Here is a tiny trained network, its code and every weight. The questions are about switching its units off for an input and a class, where a switched-off unit gives its printed mean instead of its output.

import numpy as np


def w(rows, s, z=0):
    codes = np.array(rows[::2]) - 128.0
    scale = np.full(codes.shape[1], s)
    scale[-1] = z or s
    return codes * scale


def norm(h):
    return h / np.sqrt((h * h).mean(-1, keepdims=True) + 1e-5)


def f(y):
    return y / 2 * (1 + np.tanh(0.7978845608 * (y + 0.044715 * y**3)))


def log_softmax(a):
    a = a - a.max(-1, keepdims=True)
    return a - np.log(np.exp(a).sum(-1, keepdims=True))


def net(x, mask):
    res = np.array(x, float).reshape(1, 6) / 4 @ E
    u = 0
    for l in range(2):
        y = f(norm(res) @ A[l][:, :-1].T + A[l][:, -1])
        res = res + np.where(mask[u : u + 11], y, B[l][:, -1]) @ B[l][:, :-1]
        u += 11
    return log_softmax(norm(res)[-1] @ U[:, :-1].T + U[:, -1])


A, B = {}, {}
E = w([
[128,127,125],'x0',
[37,158,154],'x1',
[88,44,2],'x2',
[129,130,132],'x3',
[134,234,49],'x4',
[127,133,127],'x5',
],0.0095)
A[0] = w([
[161,226,177,57],'0.n1',
[128,210,89,14],'0.n2',
[249,130,101,50],'0.n3',
[4,198,146,20],'0.n4',
[245,136,98,37],'0.n5',
[9,166,171,43],'0.n6',
[136,206,91,3],'0.n7',
[137,196,97,2],'0.n8',
[123,181,69,55],'0.n9',
[32,168,128,7],'0.n10',
[136,205,90,5],'0.n11',
],0.015,0.0043)
B[0] = w([
[81,235,124,246],'0.n1',
[106,50,199,192],'0.n2',
[251,126,67,213],'0.n3',
[248,127,46,255],'0.n4',
[234,120,52,204],'0.n5',
[249,91,100,243],'0.n6',
[122,72,189,179],'0.n7',
[129,97,167,160],'0.n8',
[48,19,116,204],'0.n9',
[212,136,55,191],'0.n10',
[120,70,187,180],'0.n11',
],0.03,0.0041)
A[1] = w([
[94,147,118,1],'1.n1',
[127,185,101,196],'1.n2',
[77,221,109,161],'1.n3',
[95,133,162,75],'1.n4',
[142,99,141,136],'1.n5',
[81,149,113,103],'1.n6',
[61,160,96,115],'1.n7',
[96,138,140,69],'1.n8',
[154,49,253,95],'1.n9',
[163,139,185,154],'1.n10',
[68,114,24,164],'1.n11',
],0.023,0.0033)
B[1] = w([
[145,119,103,121],'1.n1',
[82,97,171,172],'1.n2',
[30,156,77,170],'1.n3',
[180,144,95,149],'1.n4',
[150,138,160,169],'1.n5',
[136,141,64,136],'1.n6',
[146,148,52,151],'1.n7',
[152,137,72,132],'1.n8',
[50,4,135,254],'1.n9',
[95,111,154,174],'1.n10',
[96,214,205,212],'1.n11',
],0.032,0.0081)
U = w([
[222,132,108,52],'0',
[50,40,203,38],'1',
[36,246,163,56],'2',
[108,136,126,253],'3',
[108,133,131,227],'4',
],0.013,0.005)

Each question gives the input, the list of numbers given to net, and the class t.
The units are the neurons (one row each of A and B). Each row of codes is followed by its name. A weight is (code - 128) times the scale printed after its matrix; where a second scale follows, it is the last column's (A, B and U).
mask holds one flag per neuron, layer by layer. A switched-off neuron (its flag False) gives its mean, the last column of its row in B, instead of its output. The means were averaged over made-up inputs and are rounded, as every weight is.
A unit's drop is (log p(t) with every unit on - log p(t) with that unit switched off) / (log p(t) with every unit on - log p(t) with every unit switched off).
The circuit of an input: a set's keep is (log p(t) with only the set's units on - log p(t) with every unit switched off) / (log p(t) with every unit on - log p(t) with every unit switched off). Starting from the 12 units with the biggest drops (on a tie, the unit counted first), units are removed one at a time, each time the one whose removal leaves the highest keep (on an exact tie, the one counted first), for as long as the keep stays at least 0.8.
circuit, biggest first: the units of the circuit, biggest drop first
k most important neurons: the k neurons with the biggest drops, biggest first
k most important neurons of layer l: the k neurons of layer l with the biggest drops, biggest first
drop when u is switched off: that unit's drop, to one decimal
input [-6,-5,4,-2,3,-2], class 0: circuit, biggest first : [1.n9]
input [-5,7,-8,-5,-4,1], class 2: circuit, biggest first : [1.n9; 0.n2; 0.n7]
input [-2,8,-6,0,6,-6], class 0: 2 most important neurons : [0.n4; 0.n6]
input [3,-5,8,-2,-7,4], class 2: 3 most important neurons : [0.n6; 1.n11; 0.n2]
input [-3,-2,6,0,4,-6], class 2: 2 most important neurons of layer 1 : [1.n11; 1.n9]
input [-5,4,6,-3,6,6], class 1: 2 most important neurons : [0.n1; 0.n2]
input [-2,-8,8,7,-2,5], class 0: 2 most important neurons of layer 1 : [1.n9; 1.n3]
input [2,-3,-8,-7,6,2], class 2: 2 most important neurons of layer 0 : [0.n1; 0.n6]
input [-7,6,6,-3,5,4], class 0: 4 most important neurons : [0.n4; 1.n9; 0.n10; 0.n1]
input [8,-5,7,4,5,-1], class 2: 2 most important neurons : [1.n11; 0.n6]
input [2,3,-6,-1,7,7], class 1: 3 most important neurons of layer 0 : [0.n2; 0.n7; 0.n11]
input [6,-6,-1,-2,-6,-3], class 0: 2 most important neurons of layer 0 : [0.n3; 0.n2]
input [4,7,-6,6,3,2], class 0: 2 most important neurons of layer 0 : [0.n4; 0.n6]
input [3,4,-8,-8,-1,5], class 2: circuit, biggest first : [0.n1]
input [1,-1,8,1,2,0], class 2: drop when 1.n11 is switched off : 0.3
input [0,5,-3,-8,8,4], class 1: drop when 1.n9 is switched off : 0.1
input [-4,-3,2,3,-1,1], class 0: drop when 1.n9 is switched off : 0.2
